[[202, 194, 111, 147, 148],
[153, 148, 118, 137, 144],
[124, 125, 133, 118, 121],
[103, 102, 122, 125, 138]]
->
[[194, 111],
[148, 118]]

[[216, 53, 156, 123],
[137, 122, 127, 127],
[142, 56, 98, 158],
[91, 117, 174, 141],
[123, 87, 153, 134]]
->
[[53, 156],
[122, 127]]

[[94, 137, 164, 165, 127],
[41, 151, 220, 221, 122],
[117, 104, 158, 107, 52],
[168, 112, 91, 79, 114],
[148, 119, 111, 103, 118]]
->
[[137, 164],
[151, 220]]

[[100, 93, 74, 172],
[153, 114, 178, 50],
[107, 102, 88, 159],
[151, 158, 178, 77]]
->
[[93, 74],
[114, 178]]

[[120, 109, 184, 99],
[172, 45, 108, 145],
[118, 128, 106, 90],
[121, 68, 146, 88],
[196, 133, 90, 101]]
->
[[109, 184],
[45, 108]]

[[133, 124, 125],
[157, 104, 110],
[86, 163, 153],
[189, 77, 90],
[219, 52, 71]]
->
[[124, 125],
[104, 110]]

[[56, 187, 170],
[46, 200, 185]]
->
[[187, 170],
[200, 185]]

[[200, 50, 53],
[67, 198, 195]]
->
[[50, 53],
[198, 195]]
---
[[155, 134, 54, 82, 72],
[158, 131, 54, 80, 71],
[152, 139, 54, 86, 74],
[157, 132, 54, 81, 72],
[151, 141, 54, 86, 74],
[153, 137, 54, 84, 73],
[154, 137, 54, 84, 73],
[155, 135, 54, 83, 73]]
->
[[158, 131, 54, 80, 71],
[157, 132, 54, 81, 72],
[153, 137, 54, 84, 73],
[155, 135, 54, 83, 73]]

[[49, 98, 97, 111, 152, 128, 139, 116, 132, 129, 131, 131, 130],
[171, 159, 176, 157, 147, 130, 145, 104, 129, 128, 138, 128, 136],
[172, 153, 157, 144, 111, 130, 123, 129, 121, 124, 114, 127, 114],
[141, 139, 145, 137, 203, 130, 180, 98, 126, 127, 176, 128, 171],
[92, 127, 136, 135, 199, 123, 169, 91, 127, 127, 151, 127, 148]]
->
[[171, 159, 176, 157, 147, 130, 145, 104, 129, 128, 138, 128, 136],
[141, 139, 145, 137, 203, 130, 180, 98, 126, 127, 176, 128, 171]]

[[148, 116, 149, 126, 161, 111, 57, 165],
[104, 114, 148, 141, 107, 125, 124, 127],
[125, 113, 158, 123, 143, 111, 45, 152],
[75, 140, 152, 145, 98, 134, 118, 107],
[133, 116, 160, 131, 138, 113, 55, 161],
[142, 145, 124, 110, 163, 125, 93, 124],
[130, 146, 139, 114, 155, 123, 100, 119],
[143, 149, 134, 109, 156, 125, 103, 117],
[141, 111, 147, 134, 130, 114, 86, 165]]
->
[[104, 114, 148, 141, 107, 125, 124, 127],
[75, 140, 152, 145, 98, 134, 118, 107],
[142, 145, 124, 110, 163, 125, 93, 124],
[143, 149, 134, 109, 156, 125, 103, 117]]

[[134, 85, 82],
[125, 168, 161],
[119, 174, 168],
[172, 121, 76],
[155, 106, 70],
[152, 93, 69],
[145, 82, 100],
[122, 150, 168],
[64, 213, 189],
[108, 188, 165]]
->
[[125, 168, 161],
[172, 121, 76],
[152, 93, 69],
[122, 150, 168],
[108, 188, 165]]

[[110, 93],
[67, 78],
[128, 30],
[152, 163],
[45, 161],
[162, 155]]
->
[[67, 78],
[152, 163],
[162, 155]]

[[125, 210, 217, 158, 167, 206, 177, 125, 132, 118, 126, 126, 127, 123, 128, 122],
[135, 167, 167, 109, 139, 161, 150, 81, 130, 91, 136, 127, 126, 74, 128, 78],
[169, 167, 173, 164, 155, 169, 153, 155, 131, 150, 99, 125, 126, 134, 128, 132],
[143, 107, 109, 185, 134, 115, 117, 60, 132, 96, 164, 127, 128, 108, 127, 112]]
->
[[135, 167, 167, 109, 139, 161, 150, 81, 130, 91, 136, 127, 126, 74, 128, 78],
[143, 107, 109, 185, 134, 115, 117, 60, 132, 96, 164, 127, 128, 108, 127, 112]]

[[146, 170, 94],
[181, 62, 207],
[124, 130, 122],
[148, 71, 187],
[114, 153, 96],
[130, 126, 129],
[128, 126, 128],
[165, 73, 190],
[129, 128, 129],
[158, 75, 182],
[117, 145, 115]]
->
[[181, 62, 207],
[148, 71, 187],
[130, 126, 129],
[165, 73, 190],
[158, 75, 182]]
---
[[144, 65, 134, 118, 56, 119, 124, 95, 125, 102],
[144, 82, 134, 119, 66, 123, 128, 98, 127, 103],
[112, 167, 142, 177, 118, 126, 129, 159, 128, 151],
[108, 180, 139, 170, 137, 122, 126, 171, 124, 164],
[105, 158, 141, 169, 136, 117, 129, 166, 117, 162],
[113, 153, 116, 116, 167, 132, 122, 133, 130, 128],
[140, 60, 132, 97, 97, 133, 129, 86, 130, 96]]
->
[[96, 130, 86, 129, 133, 97, 97, 132, 60, 140],
[128, 130, 133, 122, 132, 167, 116, 116, 153, 113],
[162, 117, 166, 129, 117, 136, 169, 141, 158, 105],
[164, 124, 171, 126, 122, 137, 170, 139, 180, 108],
[151, 128, 159, 129, 126, 118, 177, 142, 167, 112],
[103, 127, 98, 128, 123, 66, 119, 134, 82, 144],
[102, 125, 95, 124, 119, 56, 118, 134, 65, 144]]

[[192, 124],
[187, 133],
[210, 109],
[204, 116]]
->
[[116, 204],
[109, 210],
[133, 187],
[124, 192]]

[[114, 83, 213, 170, 133, 67, 141, 106, 100, 134, 156],
[72, 123, 184, 170, 65, 56, 118, 116, 88, 150, 192]]
->
[[192, 150, 88, 116, 118, 56, 65, 170, 184, 123, 72],
[156, 134, 100, 106, 141, 67, 133, 170, 213, 83, 114]]

[[118, 169, 116, 134, 132],
[130, 109, 190, 132, 134],
[144, 99, 172, 130, 133],
[128, 132, 132, 124, 126],
[134, 172, 51, 125, 127],
[129, 107, 133, 134, 134]]
->
[[134, 134, 133, 107, 129],
[127, 125, 51, 172, 134],
[126, 124, 132, 132, 128],
[133, 130, 172, 99, 144],
[134, 132, 190, 109, 130],
[132, 134, 116, 169, 118]]

[[141, 212, 117, 190, 149, 148, 151, 131, 131, 144, 172],
[118, 84, 139, 145, 125, 124, 75, 82, 129, 88, 118],
[126, 150, 130, 191, 140, 134, 82, 91, 132, 106, 158]]
->
[[158, 106, 132, 91, 82, 134, 140, 191, 130, 150, 126],
[118, 88, 129, 82, 75, 124, 125, 145, 139, 84, 118],
[172, 144, 131, 131, 151, 148, 149, 190, 117, 212, 141]]

[[136, 105, 148, 148, 108, 107, 100, 111, 143, 165],
[91, 155, 104, 106, 142, 152, 137, 133, 90, 179],
[153, 82, 157, 171, 66, 69, 57, 85, 165, 220],
[30, 203, 65, 68, 196, 207, 195, 148, 40, 199],
[123, 147, 112, 115, 130, 142, 131, 121, 117, 146],
[141, 113, 135, 138, 118, 113, 117, 126, 145, 131],
[127, 141, 109, 114, 118, 125, 134, 142, 122, 130]]
->
[[130, 122, 142, 134, 125, 118, 114, 109, 141, 127],
[131, 145, 126, 117, 113, 118, 138, 135, 113, 141],
[146, 117, 121, 131, 142, 130, 115, 112, 147, 123],
[199, 40, 148, 195, 207, 196, 68, 65, 203, 30],
[220, 165, 85, 57, 69, 66, 171, 157, 82, 153],
[179, 90, 133, 137, 152, 142, 106, 104, 155, 91],
[165, 143, 111, 100, 107, 108, 148, 148, 105, 136]]

[[146, 84, 136, 130, 134, 118, 187, 174, 137, 130, 143, 86, 138, 132, 105],
[141, 85, 177, 146, 108, 114, 184, 122, 32, 171, 110, 172, 72, 145, 150],
[141, 126, 109, 123, 101, 110, 117, 156, 134, 131, 133, 176, 147, 122, 148],
[106, 144, 139, 176, 102, 113, 152, 146, 120, 138, 106, 105, 133, 137, 105],
[134, 100, 123, 126, 121, 122, 125, 148, 144, 127, 128, 111, 101, 165, 114]]
->
[[114, 165, 101, 111, 128, 127, 144, 148, 125, 122, 121, 126, 123, 100, 134],
[105, 137, 133, 105, 106, 138, 120, 146, 152, 113, 102, 176, 139, 144, 106],
[148, 122, 147, 176, 133, 131, 134, 156, 117, 110, 101, 123, 109, 126, 141],
[150, 145, 72, 172, 110, 171, 32, 122, 184, 114, 108, 146, 177, 85, 141],
[105, 132, 138, 86, 143, 130, 137, 174, 187, 118, 134, 130, 136, 84, 146]]

[[126, 125, 133, 127, 130, 125, 129, 131, 132, 131, 127, 132],
[212, 188, 88, 114, 54, 163, 50, 69, 107, 137, 85, 75]]
->
[[75, 85, 137, 107, 69, 50, 163, 54, 114, 88, 188, 212],
[132, 127, 131, 132, 131, 129, 125, 130, 127, 133, 125, 126]]

[[139, 112, 78, 93, 88, 151],
[102, 127, 150, 98, 146, 87],
[102, 76, 78, 87, 107, 151],
[102, 83, 69, 98, 58, 141],
[214, 134, 132, 151, 88, 77],
[39, 171, 187, 119, 166, 87]]
->
[[87, 166, 119, 187, 171, 39],
[77, 88, 151, 132, 134, 214],
[141, 58, 98, 69, 83, 102],
[151, 107, 87, 78, 76, 102],
[87, 146, 98, 150, 127, 102],
[151, 88, 93, 78, 112, 139]]
